Below are the code and all the weights of a small trained network. Each question names an input and a class and asks about switching units off, where a switched-off unit gives its printed mean instead of its output.

import numpy as np


def w(rows, s, z=0):
    codes = np.array(rows[::2]) - 128.0
    scale = np.full(codes.shape[1], s)
    scale[-1] = z or s
    return codes * scale


def f(y):
    return y / 2 * (1 + np.tanh(0.7978845608 * (y + 0.044715 * y**3)))


def log_softmax(a):
    a = a - a.max(-1, keepdims=True)
    return a - np.log(np.exp(a).sum(-1, keepdims=True))


def net(x, mask):
    res = np.array(x, float).reshape(1, 6) / 4 @ E
    y = f(res @ A[0][:, :-1].T + A[0][:, -1])
    res = res + np.where(mask, y, B[0][:, -1]) @ B[0][:, :-1]
    return log_softmax(res[-1] @ U[:, :-1].T + U[:, -1])


A, B = {}, {}
E = w([
[57,58,177,103,137,239],'x0',
[62,119,97,135,45,107],'x1',
[128,255,166,153,98,182],'x2',
[116,134,120,110,126,133],'x3',
[198,100,250,61,37,102],'x4',
[122,128,136,131,127,121],'x5',
],0.0097)
A[0] = w([
[192,67,125,110,208,124,93],'N1',
[176,130,197,77,136,128,75],'N2',
[180,194,86,137,120,10,44],'N3',
[148,100,164,73,45,94,78],'N4',
[163,214,183,128,140,168,97],'N5',
[102,82,151,137,120,229,2],'N6',
[100,86,141,88,168,72,30],'N7',
[126,55,108,96,111,71,76],'N8',
],0.011,0.0065)
B[0] = w([
[170,144,109,164,1,122,172],'N1',
[82,159,63,151,220,87,192],'N2',
[145,55,219,54,179,225,255],'N3',
[89,177,53,159,249,144,212],'N4',
[157,128,84,177,13,173,221],'N5',
[196,54,194,82,175,98,183],'N6',
[151,81,109,156,97,234,144],'N7',
[135,165,155,193,26,206,180],'N8',
],0.0084,0.0099)
U = w([
[127,143,146,112,84,77,255],'0',
[134,106,221,43,138,144,79],'1',
[105,158,71,179,206,102,77],'2',
[136,146,140,162,9,136,67],'3',
],0.012,0.015)

Each question gives the input, the list of numbers given to net, and the class t.
The units are the neurons (one row each of A and B). Each row of codes is followed by its name. A weight is (code - 128) times the scale printed after its matrix; where a second scale follows, it is the last column's (A, B and U).
mask holds one flag per neuron, in row order. A switched-off neuron (its flag False) gives its mean, the last column of its row in B, instead of its output. The means were averaged over made-up inputs and are rounded, as every weight is.
A unit's drop is (log p(t) with every unit on - log p(t) with that unit switched off) / (log p(t) with every unit on - log p(t) with every unit switched off).
The circuit of an input: a set's keep is (log p(t) with only the set's units on - log p(t) with every unit switched off) / (log p(t) with every unit on - log p(t) with every unit switched off). Starting from all 8 units, units are removed one at a time, each time the one whose removal leaves the highest keep (on an exact tie, the one counted first), for as long as the keep stays at least 0.8.
circuit, biggest first: the units of the circuit, biggest drop first
most important unit: the unit with the biggest drop
k most important neurons: the k neurons with the biggest drops, biggest first
drop when u is switched off: that unit's drop, to one decimal
input [2,-4,0,2,5,4], class 2: most important unit => N2
input [-3,0,-7,1,-1,-1], class 3: circuit, biggest first => N8, N1
input [5,-2,1,3,8,0], class 2: circuit, biggest first => N4, N2
input [-8,8,-5,2,-7,6], class 0: 3 most important neurons => N6, N8, N4
input [3,8,6,2,6,0], class 0: 3 most important neurons => N4, N8, N3
input [-1,-8,-5,2,-3,8], class 0: 2 most important neurons => N5, N1
input [-5,-2,7,-4,-6,5], class 3: 2 most important neurons => N5, N4
input [6,-5,8,-7,4,6], class 3: 3 most important neurons => N5, N3, N4
input [2,1,-4,-5,-2,0], class 3: 4 most important neurons => N4, N3, N2, N6
input [-7,-1,-6,5,-1,-8], class 1: 2 most important neurons => N3, N5
input [-1,1,-8,3,7,-1], class 3: 2 most important neurons => N8, N1
input [6,-2,-7,5,-6,4], class 3: circuit, biggest first => N1, N4
input [6,1,-1,4,-5,3], class 1: 3 most important neurons => N6, N4, N2
input [8,-1,-7,5,-6,8], class 1: most important unit => N6
input [2,-5,-5,3,5,4], class 0: 2 most important neurons => N1, N5
input [5,-5,-3,7,3,1], class 0: 2 most important neurons => N3, N1
input [-6,-2,-2,-7,1,-8], class 1: 2 most important neurons => N3, N5
input [2,-7,-5,-8,6,6], class 0: 2 most important neurons => N1, N2
input [-8,-2,3,-5,-8,-3], class 1: 3 most important neurons => N3, N4, N2
input [8,2,7,-8,-5,-3], class 1: circuit, biggest first => N6
input [3,-3,7,-2,-1,-1], class 3: drop when N4 is switched off => 0.1
input [5,-3,6,0,8,7], class 2: drop when N4 is switched off => 0.3
input [0,-3,-4,2,7,-8], class 2: drop when N3 is switched off => 0.0
input [-6,-3,-3,6,4,-2], class 1: drop when N5 is switched off => 0.2
